Below are the code and all the weights of a small trained network. Each question names an input and a class and asks about switching units off, where a switched-off unit gives its printed mean instead of its output.

import numpy as np


def w(rows, s, z=0):
    codes = np.array(rows[::2]) - 128.0
    scale = np.full(codes.shape[1], s)
    scale[-1] = z or s
    return codes * scale


def f(y):
    return y / 2 * (1 + np.tanh(0.7978845608 * (y + 0.044715 * y**3)))


def log_softmax(a):
    a = a - a.max(-1, keepdims=True)
    return a - np.log(np.exp(a).sum(-1, keepdims=True))


def net(x, mask):
    res = np.array(x, float).reshape(1, 7) / 4 @ E
    y = f(res @ A[0][:, :-1].T + A[0][:, -1])
    res = res + np.where(mask, y, B[0][:, -1]) @ B[0][:, :-1]
    return log_softmax(res[-1] @ U[:, :-1].T + U[:, -1])


A, B = {}, {}
E = w([
[78,93,150,189,104,81,196,215],'x0',
[68,62,34,146,127,190,194,55],'x1',
[194,69,134,254,98,137,74,115],'x2',
[144,40,103,51,72,112,207,123],'x3',
[147,79,76,116,172,172,158,104],'x4',
[192,124,173,117,147,95,77,149],'x5',
[182,122,85,46,201,71,140,207],'x6',
],0.0076)
A[0] = w([
[148,153,233,155,31,119,60,152,151],'N1',
[134,107,148,245,109,91,176,157,157],'N2',
[254,99,140,69,159,112,111,159,204],'N3',
[179,90,115,37,127,125,174,172,162],'N4',
[147,80,111,149,233,126,33,135,162],'N5',
[109,82,102,156,97,99,188,139,181],'N6',
[50,125,129,194,113,158,200,120,254],'N7',
[170,62,113,49,123,82,202,119,162],'N8',
[117,139,254,238,65,115,124,191,233],'N9',
[215,167,170,168,198,109,17,125,219],'N10',
[117,96,96,163,64,122,135,30,158],'N11',
[107,79,76,161,89,238,192,60,179],'N12',
[65,211,103,37,184,115,184,133,198],'N13',
[208,120,68,89,203,123,40,127,182],'N14',
],0.0067,0.0034)
B[0] = w([
[114,147,209,171,55,102,1,19,217],'N1',
[11,97,165,215,114,39,93,232,193],'N2',
[221,110,122,154,70,161,175,95,211],'N3',
[188,122,124,85,76,74,175,143,197],'N4',
[169,200,124,229,182,175,207,141,181],'N5',
[90,99,85,137,79,114,150,170,176],'N6',
[46,97,47,116,182,92,75,187,215],'N7',
[199,71,73,72,41,102,201,135,203],'N8',
[84,99,208,150,96,44,97,99,255],'N9',
[170,178,209,208,157,206,161,90,245],'N10',
[50,166,74,141,113,181,30,61,195],'N11',
[97,119,11,145,102,200,115,138,243],'N12',
[93,197,166,12,212,114,152,195,236],'N13',
[184,136,156,142,137,216,195,151,213],'N14',
],0.0065,0.0077)
U = w([
[185,78,76,28,70,104,210,167,195],'0',
[81,64,110,171,131,57,130,199,82],'1',
[137,147,187,150,92,100,75,82,202],'2',
[207,169,146,188,189,196,191,151,20],'3',
[90,130,1,119,121,214,83,108,22],'4',
[87,182,136,9,231,118,146,187,254],'5',
],0.008,0.00073)

Each question gives the input, the list of numbers given to net, and the class t.
The units are the neurons (one row each of A and B). Each row of codes is followed by its name. A weight is (code - 128) times the scale printed after its matrix; where a second scale follows, it is the last column's (A, B and U).
mask holds one flag per neuron, in row order. A switched-off neuron (its flag False) gives its mean, the last column of its row in B, instead of its output. The means were averaged over made-up inputs and are rounded, as every weight is.
A unit's drop is (log p(t) with every unit on - log p(t) with that unit switched off) / (log p(t) with every unit on - log p(t) with every unit switched off).
The circuit of an input: a set's keep is (log p(t) with only the set's units on - log p(t) with every unit switched off) / (log p(t) with every unit on - log p(t) with every unit switched off). Starting from the 12 units with the biggest drops (on a tie, the unit counted first), units are removed one at a time, each time the one whose removal leaves the highest keep (on an exact tie, the one counted first), for as long as the keep stays at least 0.8.
circuit, biggest first: the units of the circuit, biggest drop first
most important unit: the unit with the biggest drop
k most important neurons: the k neurons with the biggest drops, biggest first
drop when u is switched off: that unit's drop, to one decimal
input [0,-3,1,-1,-7,1,7], class 3: circuit, biggest first	(N10 N3)
input [7,3,-1,5,4,-8,-5], class 4: most important unit	N12
input [1,-1,-4,-2,5,2,6], class 0: circuit, biggest first	(N3 N4)
input [-8,-5,-4,4,8,8,-2], class 3: circuit, biggest first	(N10 N14)
input [1,1,5,-6,-4,7,5], class 3: 3 most important neurons	(N5 N10 N14)
input [-8,5,-8,4,3,3,0], class 0: 2 most important neurons	(N8 N4)
input [5,0,-4,4,3,-4,-6], class 4: 3 most important neurons	(N12 N11 N9)
input [-3,4,-2,0,0,5,7], class 0: 2 most important neurons	(N8 N4)
input [6,0,1,-3,3,-6,-7], class 1: 2 most important neurons	(N2 N9)
input [-2,-7,2,1,-7,4,8], class 3: drop when N3 is switched off	0.1
input [2,-3,-1,1,-7,0,6], class 0: drop when N2 is switched off	0.2
input [-8,-2,-1,1,8,-7,2], class 0: drop when N10 is switched off	0.3
input [-2,-1,-7,4,-4,-6,-4], class 5: drop when N13 is switched off	0.5
input [-5,1,-8,3,3,4,8], class 0: circuit, biggest first	(N8)
